Below are the code and all the weights of a small trained network. Each question names an input and a class and asks about switching units off, where a switched-off unit gives its printed mean instead of its output.

import numpy as np


def w(rows, s, z=0):
    codes = np.array(rows[::2]) - 128.0
    scale = np.full(codes.shape[1], s)
    scale[-1] = z or s
    return codes * scale


def f(y):
    return np.maximum(y, 0)


def log_softmax(a):
    a = a - a.max(-1, keepdims=True)
    return a - np.log(np.exp(a).sum(-1, keepdims=True))


def net(x, mask):
    res = np.array(x, float).reshape(1, 4) / 4 @ E
    y = f(res @ A[0][:, :-1].T + A[0][:, -1])
    res = res + np.where(mask, y, B[0][:, -1]) @ B[0][:, :-1]
    return log_softmax(res[-1] @ U[:, :-1].T + U[:, -1])


A, B = {}, {}
E = w([
[75,187,30,199,167,203,205,117,31],'x0',
[190,118,45,88,114,188,4,125,88],'x1',
[53,59,214,235,150,136,45,124,58],'x2',
[171,57,176,53,66,147,190,131,15],'x3',
],0.0048)
A[0] = w([
[139,127,108,115,128,140,108,120,118,32],'N1',
[138,120,157,96,112,118,158,129,101,63],'N2',
[138,110,144,106,120,132,153,124,71,38],'N3',
[146,90,158,71,102,145,159,118,40,26],'N4',
[158,110,209,62,109,91,75,140,190,58],'N5',
[92,130,203,161,136,105,248,130,177,5],'N6',
[89,89,187,204,131,126,66,129,74,10],'N7',
[153,149,74,67,123,123,176,128,175,86],'N8',
[145,135,103,102,130,127,160,139,151,90],'N9',
[142,133,105,107,117,115,149,133,151,79],'N10',
[101,161,92,171,137,120,94,116,191,10],'N11',
[123,137,117,138,132,135,111,121,147,53],'N12',
[95,167,39,186,141,164,190,135,45,56],'N13',
[124,120,147,162,123,126,111,135,109,26],'N14',
[113,157,98,175,147,126,100,127,193,35],'N15',
[122,133,114,137,137,136,139,122,117,64],'N16',
[160,114,49,88,121,166,20,129,91,4],'N17',
[136,103,167,104,126,118,102,123,174,47],'N18',
[142,149,111,118,118,122,145,135,141,78],'N19',
[143,146,86,76,122,123,166,124,158,74],'N20',
],0.017,0.0022)
B[0] = w([
[121,149,131,130,116,105,132,125,114,145],'N1',
[121,133,125,136,150,117,127,187,153,169],'N2',
[125,100,129,132,136,133,129,199,146,171],'N3',
[132,103,125,132,155,129,141,254,159,212],'N4',
[121,50,67,141,119,146,172,41,159,237],'N5',
[133,215,99,120,98,9,119,111,69,232],'N6',
[130,181,198,119,129,228,69,95,107,236],'N7',
[126,153,183,135,137,196,77,114,106,201],'N8',
[121,135,156,130,131,160,103,121,115,163],'N9',
[127,138,154,119,127,156,109,117,127,157],'N10',
[141,96,134,126,141,124,142,240,155,192],'N11',
[125,118,124,132,136,124,129,161,129,145],'N12',
[131,41,82,124,115,138,163,26,179,249],'N13',
[118,146,150,115,134,165,129,117,117,155],'N14',
[132,91,132,126,147,129,150,240,138,192],'N15',
[137,107,121,124,130,123,129,112,131,144],'N16',
[122,219,115,131,103,7,138,105,78,227],'N17',
[136,89,105,129,135,138,151,83,147,179],'N18',
[116,139,145,134,139,154,121,123,118,150],'N19',
[125,151,175,126,135,181,98,117,111,183],'N20',
],0.024,0.011)
U = w([
[124,51,63,129,116,152,167,41,176,253],'0',
[114,170,201,125,142,218,55,99,98,68],'1',
[123,204,91,119,93,22,130,119,73,52],'2',
[140,90,117,128,175,126,143,255,174,149],'3',
],0.0075,0.00041)

Each question gives the input, the list of numbers given to net, and the class t.
The units are the neurons (one row each of A and B). Each row of codes is followed by its name. A weight is (code - 128) times the scale printed after its matrix; where a second scale follows, it is the last column's (A, B and U).
mask holds one flag per neuron, in row order. A switched-off neuron (its flag False) gives its mean, the last column of its row in B, instead of its output. The means were averaged over made-up inputs and are rounded, as every weight is.
A unit's drop is (log p(t) with every unit on - log p(t) with that unit switched off) / (log p(t) with every unit on - log p(t) with every unit switched off).
The circuit of an input: a set's keep is (log p(t) with only the set's units on - log p(t) with every unit switched off) / (log p(t) with every unit on - log p(t) with every unit switched off). Starting from the 12 units with the biggest drops (on a tie, the unit counted first), units are removed one at a time, each time the one whose removal leaves the highest keep (on an exact tie, the one counted first), for as long as the keep stays at least 0.8.
circuit, biggest first: the units of the circuit, biggest drop first
top k neurons: the k neurons with the biggest drops, biggest first
drop when u is switched off: that unit's drop, to one decimal
input [-1,-3,-6,6], class 1: circuit, biggest first : (N8)
input [-2,0,-4,-4], class 1: top 3 neurons : (N4, N8, N13)
input [3,7,0,-8], class 3: top 4 neurons : (N11, N15, N6, N12)
input [5,-4,-6,6], class 1: top 2 neurons : (N8, N5)
input [-4,-6,-8,7], class 1: top 2 neurons : (N8, N20)
input [-7,4,7,-5], class 0: top 4 neurons : (N5, N18, N8, N20)
input [0,3,-8,-7], class 1: top 2 neurons : (N8, N20)
input [-8,1,7,-7], class 0: top 2 neurons : (N5, N18)
input [7,7,6,-5], class 0: top 2 neurons : (N13, N6)
input [-7,1,2,-8], class 3: top 4 neurons : (N11, N15, N13, N12)
input [1,-2,-5,-5], class 1: top 3 neurons : (N8, N4, N20)
input [-6,-3,-8,3], class 1: top 2 neurons : (N8, N13)
input [-2,6,2,-4], class 2: drop when N17 is switched off : 1.8
input [-1,-3,2,3], class 2: drop when N15 is switched off : 1.2
input [-1,7,-5,8], class 3: circuit, biggest first : (N4)
input [2,-8,-1,8], class 2: drop when N11 is switched off : 0.5
